x = array([-1.701,  1.415,  1.048,  0.765,  0.709, -0.186,  1.241, -0.940])
x[0] = -1.701
x[6] = 1.241
x[3] = 0.765
x[1] = 1.415

arr =
[ 0.211 -0.162 -0.087 -0.114  0.005 -0.020  0.089 -0.011 -0.108  0.200
 -0.096 -0.001  0.138]
arr[0] -> 0.211
arr[7] -> -0.011
arr[6] -> 0.089
arr[10] -> -0.096
arr[5] -> -0.020
arr[8] -> -0.108
arr[2] -> -0.087
arr[4] -> 0.005

X =
[[  9  -1  26  -5   7  44   1  -9  21 -13  -3   4   9  26  19  14]
 [ -3   7   1  19   3   5 -15  25   9  -2   4  22 -11   5   9   2]]
X[0, 0] = 9
X[1] = [-3, 7, 1, 19, 3, 5, -15, 25, 9, -2, 4, 22, -11, 5, 9, 2]
X[0, 2] = 26
X[0] = [9, -1, 26, -5, 7, 44, 1, -9, 21, -13, -3, 4, 9, 26, 19, 14]
X[0, 13] = 26
X[1, 10] = 4
X[0, 7] = -9
X[1, 12] = -11
X[1, 11] = 22
X[:, 7] = [-9, 25]

data =
[[-679 -695  338  492  -48 -530  582  322  121   -1  636 -700]
 [-445  798   49  751 -227  450 -483  -29  804  716 -514 -489]]
data[0][0]: -679
data[1][0]: -445
data[0][2]: 338
data[:, 0]: [-679, -445]
data[1][10]: -514
data[1]: [-445, 798, 49, 751, -227, 450, -483, -29, 804, 716, -514, -489]
data[1][11]: -489
data[0]: [-679, -695, 338, 492, -48, -530, 582, 322, 121, -1, 636, -700]
data[1][9]: 716

M =
array([[ 1.6, -1.7,  0.1, -1.4, -1.9, -1.7],
       [ 2.0, -1.8, -1.0, -0.7, -1.8, -1.7],
       [ 2.0, -1.8, -1.1, -0.5, -1.8, -1.8],
       [ 0.7, -1.5, -1.7,  1.0, -1.8, -1.8],
       [ 1.8, -1.8, -0.2, -1.3, -1.8, -1.7],
       [-1.8,  1.9, -1.7, -1.2, -0.2, -1.7],
       [-1.2, -1.8,  1.9, -1.8, -1.7, -0.4]])
Indices start at 0.
row 0 col 0: 1.6
row 4 col 1: -1.8
row 6 col 4: -1.7
row 0 col 4: -1.9
row 3 col 0: 0.7
row 4 col 2: -0.2
row 5 col 1: 1.9
row 4 col 3: -1.3
row 6 col 5: -0.4
row 2 col 3: -0.5
row 5 col 0: -1.8
row 6 col 1: -1.8
row 2 col 0: 2.0
row 5 col 2: -1.7
row 3 col 5: -1.8
row 5 col 5: -1.7
row 6 col 0: -1.2
row 2 col 1: -1.8
row 2 col 5: -1.8
row 2 col 2: -1.1
row 4 col 4: -1.8
row 1 col 5: -1.7
row 1 col 3: -0.7
row 3 col 2: -1.7

a = 9.9	-6.5	10.7	5.6	8.9	-0.1	-8.2	-20.2	16.2	3.5
a[0]: 9.9
a[6]: -8.2
a[5]: -0.1
a[4]: 8.9
a[1]: -6.5

m =
39,40,-6,-32
0,-10,-9,11
5,52,24,6
-38,-19,0,-44
23,-14,-28,-37
-50,-17,-26,-15
1,14,-33,14
1,15,-17,45
-13,-19,-25,35
-21,-10,49,28
-11,-26,-18,20
41,10,9,51
30,-18,24,-44
-36,-2,-21,-31
48,15,-22,1
31,15,29,18
m[0, 0]	39
m[9, 1]	-10
m[11]	[41, 10, 9, 51]
m[15, 3]	18
m[8, 3]	35
m[:, 2]	[-6, -9, 24, 0, -28, -26, -33, -17, -25, 49, -18, 9, 24, -21, -22, 29]
m[11, 0]	41
m[:, 3]	[-32, 11, 6, -44, -37, -15, 14, 45, 35, 28, 20, 51, -44, -31, 1, 18]
m[14, 3]	1
m[7, 1]	15
m[12, 1]	-18
m[12]	[30, -18, 24, -44]
m[15, 0]	31
m[3, 0]	-38
m[:, 1]	[40, -10, 52, -19, -14, -17, 14, 15, -19, -10, -26, 10, -18, -2, 15, 15]
m[13, 1]	-2
m[6, 3]	14
m[13, 2]	-21
m[14, 0]	48
m[8]	[-13, -19, -25, 35]
m[2, 2]	24

A =
[[ 0.126  0.246  0.075  0.012]
 [ 0.161 -0.103  0.040  0.098]
 [ 0.045  0.149  0.043  0.022]
 [ 0.077  0.176 -0.134 -0.031]
 [ 0.036 -0.131  0.133  0.086]
 [ 0.063  0.103 -0.058 -0.057]]
A[0, 0] = 0.126
A[3, 1] = 0.176
A[5, 3] = -0.057
A[2, 1] = 0.149
A[:, 1] = [0.246, -0.103, 0.149, 0.176, -0.131, 0.103]
A[1, 1] = -0.103
A[4, 1] = -0.131
A[5] = [0.063, 0.103, -0.058, -0.057]
A[0] = [0.126, 0.246, 0.075, 0.012]
A[2, 2] = 0.043
A[2, 3] = 0.022
A[0, 2] = 0.075
A[:, 3] = [0.012, 0.098, 0.022, -0.031, 0.086, -0.057]
A[2] = [0.045, 0.149, 0.043, 0.022]
A[:, 0] = [0.126, 0.161, 0.045, 0.077, 0.036, 0.063]
A[3, 2] = -0.134
A[1, 2] = 0.040
A[5, 0] = 0.063
A[4, 2] = 0.133

W =  44  -41   33   25   12
W[0]	44
W[2]	33
W[3]	25

grid = [ 0.2 -1.9  0.7  1.7  0.1 -1.7 -1.2  0.9 -1.6]
grid[0] = 0.2
grid[2] = 0.7
grid[5] = -1.7
grid[1] = -1.9
grid[6] = -1.2
grid[3] = 1.7

B = [[66, 84, 124, 108, 128, 195, 138, 90], [92, 101, 124, 162, 127, 197, 126, 99], [215, 210, 25, 249, 46, 240, 43, 195]]
B[0][0]: 66
B[1][0]: 92
B[0][2]: 124
B[2][5]: 240
B[2]: [215, 210, 25, 249, 46, 240, 43, 195]
B[2][1]: 210
B[1][2]: 124
B[1]: [92, 101, 124, 162, 127, 197, 126, 99]
B[:, 1]: [84, 101, 210]
B[1][3]: 162
B[:, 6]: [138, 126, 43]
B[0][3]: 108
